Table B holds the same points as the rows below and some others, measured another way and shuffled. Each row below is followed by which row of B it is.
B:
1: [-205 -233   98   16  -41  -66   17 -257  -80 -315  313  199   91 -142
  285 -125  209   38   87  -67 -216 -429  343   21  117  241  -12    9
 -203  362]
2: [ -73  -94   46  -81  164   46  110   58  -15 -176  -75  -69 -106  -75
    7 -159 -101   -7  -75   52  159  -78 -117 -128  -80   17    7   35
 -151 -172]
3: [ -97 -107 -313  128 -280   50 -167  -97 -102  236  202  364    8  172
  546  -46   92   67 -107 -422   30   83   10 -244  -39  171  153   59
  -78  113]
4: [-148  327  264  -64   13   88  -34 -232  273 -281  495 -649 -627 -150
 -574  291 -283 -167   16  385  191  -14   -5  -10 -275 -172    8   90
  -93 -715]
5: [  53 -313  482 -246  528 -534   96  163   33 -143 -629 -322   49 -504
 -625 -151 -187   13  331  170  391  333 -160   40 -144 -194 -262  277
  210 -507]
6: [ -27 -392 -110  126 -163  -15  138  -39 -312 -117  341  395  193  234
  659 -302  201  329  -84 -661 -172 -566  220  -58   73  379  -37 -109
 -260  806]
7: [  26  -82  364  -69  104 -284  -57   12   49   25 -106 -319 -283 -159
 -499  196 -238   22  145   57  331  431 -118  101 -271 -225 -143  294
  203 -538]
8: [ -98  -43   71  127 -247  226  147 -187 -130 -336  766  -48 -295  295
  257   36    4  194 -199 -267 -151 -602  229   75  -81  206  -16 -110
 -323  412]
9: [ -38   37 -343  -77  154  279  171  172  -12  -86  -10  -49 -126  114
  299 -385 -169   27 -277 -164  235 -266 -302 -460  -79  121  153 -177
 -357 -149]
10: [-278 -237  534   22  -95 -195  -99 -420  -14 -415  344   75  -71 -304
 -137  277  202  -71  237  335 -267 -118  509  415   59   36 -114  275
   34  129]
11: [ -61   64  366  -26   41  -19  157 -185   71 -461  608 -543 -419  -68
 -397   85 -169   88   48   35   44 -464  168  106 -192   11 -153  -32
 -192 -105]
12: [-131  -86 -105 -159  311  -37   68    8   77 -207 -178  -54   79 -315
   76 -381   -9  -91   54   91  129 -221  -68 -357   44  109   57  -58
 -238 -212]
13: [  54 -142   39  143 -273  -48  -33   -5 -168  152  319   44 -218  301
  147  134  -95  247 -100 -512  136  104  -23   44 -227   25  -55  122
   38  109]
14: [ -22 -332 -358   23   65  -24  175   39 -224 -126  138  341  345   52
  738 -625  202  255  -52 -681  -87 -715   92 -412  146  453   32 -267
 -402  687]
15: [ -67 -197   90 -136  259 -395 -108  -32   77   26 -319  -60  122 -438
 -163 -180   -3  -60  295  -16  213  213  -28 -203  -40   -8  -55  164
   87 -345]
16: [ -22 -208 -384  128 -189  144   86   19 -238   55  300  359  100  309
  746 -339  107  253 -212 -690  -31 -432   14 -318   19  348  100 -171
 -318  541]
17: [-165 -225  375  105 -233  -90  -26 -297 -115 -277  497   98 -144    0
   54  237  119   98   72  -43 -207 -202  395  337  -29   96 -105  174
  -26  311]
18: [ -31 -198 -138  -84  195  -79   25  149  -56   75 -368  131   90 -108
  163 -287  -61   17  -20 -141  250  140 -222 -288  -47   33   51   75
  -62 -190]
19: [ -32 -254   82   37  -13  -10  212  -61 -192 -318  387   32   -1   97
  272 -235   68  250  -48 -390  -93 -622  190  -13    4  258 -102 -110
 -280  520]
20: [  59  -77 -145  -20   54   30   47  201  -70  165 -148  -35 -157  139
   84 -136 -219  109 -159 -289  348  207 -333 -259 -210  -34   40   60
  -47 -272]
21: [ 222 -323  195  -63  248 -421  205  232 -168   -1 -124 -266   29  -28
 -189 -302 -186  363  150 -613  332 -120 -157 -105 -212   41 -277    9
   20   75]
22: [ -82 -125  190 -214  404 -135    0  180   94  -40 -700 -106  -73 -359
 -356  -75 -208 -200   57  458  397  547 -324  -88 -113 -240   -3  296
  110 -760]
23: [-206 -211  -88   78 -186   16 -142 -174 -100   14   96  445   87  -14
  460   -4  190  -29  -28  -86 -108   35  172  -38   80  158  114  144
  -71  171]
24: [-212 -225  543 -291  545 -507  -57 -147  207 -355 -539 -248  111 -856
 -653  -66    7 -276  486  691  146  249  128   79   34 -160 -155  330
  148 -632]
25: [ -11 -135 -357  138 -239  134   34   -1 -195  110  368  271   -3  328
  654 -240   56  242 -207 -673    8 -326    0 -298  -41  290   99 -136
 -260  414]
26: [ -87 -386 -205  119 -160   28   65  -47 -287  -50  182  546  259  175
  772 -307  253  233 -107 -553 -179 -426  191 -130  124  373   45  -70
 -242  721]
27: [  17  223  292  -35   33  480  347  149   11 -436  436 -629 -809  391
 -420  191 -503   80 -457  232  294 -228 -295  132 -378 -199  -40  -15
 -275 -404]
28: [ -24   -6    4   -5  -54   12 -112   91   18  228 -184  -17 -278   78
  -89  169 -225  -37 -117   12  346  578 -286  -83 -239 -189   70  265
  128 -550]
29: [-118   -3 -129  191 -453  172 -188 -164  -83  190  427  250 -278  316
  364  273   -2   48 -199 -252   17  218   42    1 -150   42  148  165
  -16   -3]
30: [  -4  -55 -102  -75  145   46   31  192   -5  100 -286  -47 -144   23
   10 -135 -215    4 -136  -57  354  277 -346 -247 -168  -79   62  100
  -44 -422]
31: [-127 -123  647  -82   89 -231  -38 -163   69 -279   14 -282 -324 -275
 -613  374 -135  -90  178  462  126  317  124  396 -176 -243 -173  380
  191 -458]
32: [  75 -188 -302  107 -147  304  217  258 -297   74  124  261 -105  545
  604 -259 -109  307 -438 -616  154 -219 -251 -210 -125  178   85 -104
 -271  370]
33: [-186 -278 -139    8  -14   -5  -52  -65 -115  -51 -110  448  208  -83
  492 -212  182  -17  -30  -79  -66  -54   95 -137  124  187  108   81
 -132  198]
34: [ 101 -260   43   99 -117 -109  171   32 -243  -63  391  -11  -68  263
  244 -166  -33  385  -56 -707   53 -407   60  -22 -135  201 -145  -77
 -150  478]
35: [-113   83   48 -140  218  102   33   37  139 -148 -149 -253 -276 -174
 -239  -46 -230 -166  -77  343  286  150 -226 -180 -149 -130   68   94
 -106 -619]
36: [  11 -280 -172  220 -377  127   44   -7 -329  100  411  419  -25  487
  681  -60   94  338 -248 -721  -72 -228   83  -10  -58  249   33   -9
 -159  625]
37: [ -29 -136 -384   81 -138   36  -54   31 -127  213   97  302   78  164
  570 -259   50  142 -120 -553  101  -73  -90 -377  -35  218  127  -56
 -170  177]
38: [-131 -104  -53  -76  125  -95 -108  -16   46   32 -248   95   22 -233
   54 -112  -15 -115   58   85  174  232 -100 -211  -33   -1   80  154
  -15 -336]
39: [-166   28   14  -50   79   47   75 -186   82 -354  394 -195 -143 -165
   33 -167    1  -23   24   22  -34 -501  144 -189  -13  167   24 -112
 -306  -19]
40: [  15 -287  295  -90  233 -372   87    8  -58 -170 -103 -166   44 -258
 -222 -154  -40  134  229 -152  152  -73   56   19  -84   23 -197  113
   24  -27]
41: [ -93   80 -338  -51   27  221  -92  145   63  233 -277   94 -180   65
  199  -94 -190 -138 -243   40  355  423 -409 -393 -142  -77  231  102
  -76 -575]
42: [ 122 -148 -140    0   39 -271  -38  136  -70  297  -94  -63   -5   26
   59 -191 -134  206   67 -596  352  194 -220 -313 -203   39  -49   45
   48 -166]
43: [ -57 -333 -249   60  -74  -81  -37   25 -202  141  -87  471  259   57
  599 -284  152  147  -39 -483   13  -51   14 -234   61  240   63   27
 -101  341]
44: [  88 -147 -364   74  -86  286  204  283 -250  124   38  208 -100  476
  567 -313 -148  268 -413 -603  219 -170 -327 -319 -137  164  106 -129
 -270  232]
45: [-179  -64  128  -74   74 -131 -166 -121  100   -5 -176   25  -85 -290
 -128   89  -24 -175  120  283  152  367   -8  -40  -54  -94   50  268
   84 -472]
46: [  42 -230 -133  122 -183    8   89   20 -238   23  343  168  -19  298
  456 -177   24  314 -128 -668   22 -319   38 -126  -83  239  -30  -75
 -179  458]
47: [ -79  100 -191 -188  359  163  156  135  130 -215 -158 -279 -150 -183
  -45 -387 -207 -111 -114  162  295 -212 -301 -475  -80   35  104 -132
 -322 -467]
48: [ -70 -497  335  -90  252 -518   36  -96 -122 -239 -197  134  350 -435
   -7 -262  202  121  375 -149  -52 -191  284   80  108  164 -220  139
   34  285]
49: [ -47 -111  254 -229  436 -226   16  150  111  -79 -604 -240  -87 -398
 -475  -88 -231 -152  136  381  408  456 -278  -94 -149 -239  -61  271
  121 -750]
50: [-130 -274  -78   82 -143    5   19 -144 -172 -134  281  345  123   61
  515 -175  201  132  -40 -332 -170 -369  237  -59   86  280   33  -10
 -207  495]
51: [ -50  271 -267  -51   40  426   95  145  105  -19  112 -283 -484  220
   13  -78 -348  -80 -383   65  366   33 -432 -377 -253  -74  205  -69
 -272 -574]
52: [ -11  -89 -133   50  -85 -104  -26  -66  -53   55  271   -3  -50   39
  219 -147   -8  154   30 -454   96 -167   23 -238  -94  160   -1  -39
 -123   77]
53: [-100 -177  118 -125  237 -175  -28   26   38  -65 -351    6   25 -300
 -123 -110  -47  -90  107  168  196  232  -92  -99  -42  -57  -13  193
   26 -354]
54: [ -74 -284   91  112 -192 -166  -29 -179 -167  -79  376  203   52   48
  300  -29  161  203   79 -425 -127 -253  287   63   -1  214  -81   48
  -74  438]
55: [-111 -238  190  -68  118 -357 -131 -127   29  -25 -170   55   95 -361
 -100  -29   61  -36  274   27   86  204  113  -14  -17    0  -68  231
  107 -195]
56: [ -89 -215  249 -141  276 -368  -38  -82   58 -149 -213 -114   72 -444
 -252 -124    2  -48  291   99  145   76   65  -59  -32  -19 -122  172
   46 -275]
57: [-112   54 -107 -151  242  135  -60  191  123  110 -558  -33 -207 -141
 -120  -48 -262 -247 -154  395  430  600 -457 -278 -158 -230  175  224
   14 -845]
58: [-147 -312    5  -24   76 -235  -28 -165  -72 -158   24  259  269 -277
  305 -265  229   37  191 -177 -109 -274  248 -128  135  240  -27   26
 -127  287]
59: [  54 -278 -175   82  -86  -36  118   79 -245   26  191  208   88  230
  482 -311   40  315 -103 -694   53 -346   -5 -206  -43  261  -32 -104
 -202  469]
60: [   9  -95    6   31  -57 -100   12  -31  -56    8  239  -85 -139   65
   62  -60  -77  152    9 -358  144 -101  -11 -122 -150   73  -39   22
  -73    2]
61: [-187 -216 -222 -100  222  -11   61  -57  -33 -228  -99  257  283 -274
  436 -494  179  -47   47  -58  -61 -426   84 -363  186  289   97 -108
 -319  188]
62: [-269  306 -499  -93   72  343 -121 -122  257  -29   84  -28 -175 -175
  268 -223  -60 -317 -164  265  151  -72 -188 -624   -5   93  352 -110
 -356 -585]
63: [ -84   78   75   13  -75  237   94  -42    4 -206  358 -199 -412  170
  -41   97 -196   22 -216   47  111 -130  -75  -10 -187  -20   31   24
 -193 -182]
64: [  -2 -212  269   54  -85 -102   51  -28 -146  -91  169   -7 -178  106
  -40  118  -74  172  -26 -192   77   30   61  184 -153   -7 -113  164
   30   77]
65: [-149 -232  409   76 -177 -161  -38 -281  -92 -263  409   45 -128  -64
  -45  229  104   86  121   -6 -152 -135  375  335  -44   61 -131  203
   19  220]
66: [-198  138  368  -80   62  164   52 -167  158 -413  276 -397 -507 -132
 -438  255 -209 -176  -71  567   95  -21   33  157 -173 -165   -9  162
 -112 -509]
67: [ -83  192 -661   48 -195  443 -222  217   33  563 -300  327 -265  352
  510   -1 -232 -166 -464  -99  447  744 -612 -547 -210 -104  426  133
  -65 -689]
68: [ -73  216   49  -76   94  253  122   13  124 -246  274 -443 -496   46
 -251   18 -305  -68 -203  206  251 -133 -207 -165 -235  -92   65  -24
 -235 -502]
69: [-133  -88  137 -194  371  -58   54   69  103 -207 -406 -135  -62 -347
 -239 -159 -124 -173   45  399  252  163 -167 -134  -48 -106    7  156
  -51 -522]
70: [ -31  -17 -375   15   36  191  205   -4  -74 -204  449  -45  -11  131
  491 -498   10  184 -173 -526   10 -801  -13 -482    3  369   86 -367
 -510  354]
71: [-226   65 -551  -18  -53  231 -203  -47   90  217 -159  374   44  -68
  556 -224   61 -222 -161   16  128  205 -194 -545   42  120  352   17
 -200 -339]
72: [ -92 -263  196 -115  262 -293   19  -25   -7 -160 -242  -15  127 -350
 -105 -195   28   -7  212   39  110    3   50  -54    4   34  -96  136
   -4 -117]

[-222 -173  252   56  -28  225 -459  -37  458  104  -64 -217  430 -360
  135   49 -195  390  569 -634 -126 -290  374  239 -560] : 66
[ 497  235 -236   45 -219 -123  441 -187  -82 -263 -152   55 -331   34
 -252   -2  567  131 -548  246  265   65  -62 -469  390] : 72
[ 192 -177 -155  156  194 -103  240   96 -234   95 -223  -27 -181  319
  137  -66 -118 -177 -335  173  463   49  -11 -116  411] : 15
[ 256   89  213  256 -371  244   56 -179  492 -228  256   48  454 -473
  -65  206  433  520  141 -341 -361 -532   16  -43 -214] : 31
[-312 -374   57  329  227  157 -138  302  -41  170   50  -70  243  157
  214   71 -416  -91  166 -139   49 -179   79  306  -96] : 50
[  20  148  -42   18  -81  133  150  -69   38  -91   70  -49  140  -59
  -41   44   80  109 -200 -149   -7 -103   35  -69  -12] : 24
[ -82  -41  -73  140   28   60  102  117 -136  -47   88   43   22  157
  -37   82  -26  -21 -194   73   39  -57    9   10   75] : 58
[  47   -5   65    6  -97   33  -63  -59   85  -69   50   47  105  -52
  -42  105   62  235   16 -108  -39 -163  163  -40  -73] : 1
[  75  368   13 -124 -364  186  -94 -325  485 -238 -147 -251  129 -561
 -264   -3  475  540  128 -521 -138  -57  288 -219 -468] : 11
[-584 -128   49   79  230  293 -193  227  -20  173  121 -201  391   67
  184   33 -555  -97  145 -385  -82  -87  156  375 -356] : 2
[-390 -465   42  374  315  134 -126  418 -202  207  148   21  240  348
  263  109 -556 -215   99    8   55 -181   29  372    4] : 33
[ 425 -456   70  304   80 -222   19   80  -71   60 -123  224 -139  273
  137  107    5   89  -20  288  338 -242   52  -89  430] : 23
[ 222  378 -262  116 -151  151  586 -107  -49 -218   21 -112   -1  -56
 -144  -25  374  -25 -634   -8  102   17 -200 -279  244] : 5
[ -74    7  258 -221 -146  108 -480 -236  460   22 -105 -150  302 -396
   23   47  -47  532  499 -600 -106 -231  476   63 -535] : 4
[ 284   99  -67  -24 -110 -114  245  -87 -184 -175  124  238 -117  191
 -134  131  234   99 -402  275   78 -102  -18 -244  335] : 26
[-440   96  -78   62   64  221  120  209 -266  -58  368   63  231  220
  -41  146 -228 -141 -269    1 -204  -60  -51  177  -77] : 18
[-426  -99  -32  188  220  284   40  243  -88  139  135 -167  345  121
  199   23 -436 -180  -61 -255  -14 -109    5  296 -143] : 49
[-210   88  -80   95  -28  142  122  104 -133 -109  211   42  117  107
  -93  114  -14   -8 -221    3 -115  -64   -4   39  -37] : 30
[ -70  -50  -23   14   32   -6    7   68 -158  -27   92   95    7  189
  -21  100  -92   24 -145   73   44  -62   96    0   67] : 25
[ 356 -367  211  419 -188  -67  -83   48  185 -127  156  311  106  -26
  -16  271  284  370  200  163 -112 -481   53  -42  135] : 29
[ 466  -99   29   15 -118 -140 -103 -240  317  -14 -474 -145 -170 -221
  -14  -78  295  386  129 -192  385  -57  300 -283   28] : 8
[ 108  257 -115  -64 -166   18  248  -91 -124 -223  149  119  -37   67
 -198  114  259  116 -399  114  -42  -40  -13 -215  128] : 32
[ 639   28  177  236 -478  -19   70 -296  472 -316   66  192  106 -418
 -197  213  755  656   97  -66 -176 -474   71 -306   29] : 10
[-228  -85   81   26  148  163  -31   99  -58  115  174  -20  335  119
  192   70 -388  -36  -31 -204  -25 -198   61  206  -63] : 46
[ 270 -157 -121  156  130  -99  203   32 -122   68 -255  -46 -170  213
  118  -64  -24  -77 -276  111  451    9   16 -142  360] : 6
[  52  -21  -12  -40  114   11  151   -1 -154   71   54   39  108  205
  135   27 -213  -56 -269  -11  182 -103   20  -10  213] : 22
[ -37  269 -311  164   49  234  519   44 -113  -67  -70 -290   45   24
   -7 -111   73 -222 -578 -130  211  122 -178 -111  155] : 21
[ 193  -85 -187  316  -32  -73  351  161 -287 -164   87  199 -215  315
 -129  131  238  -90 -455  432  134  -37 -157 -181  420] : 43
[-279 -423  192  369  209  212 -140  297   -4  188  288   67  484  145
  315  173 -489  -46  213 -164 -118 -419   20  409  -87] : 28
[  39 -100   81  395  -85  235  105   65  223  -58  143  -45  346 -170
   75  113   94  169   40 -227 -131 -352  -51   89  -83] : 64
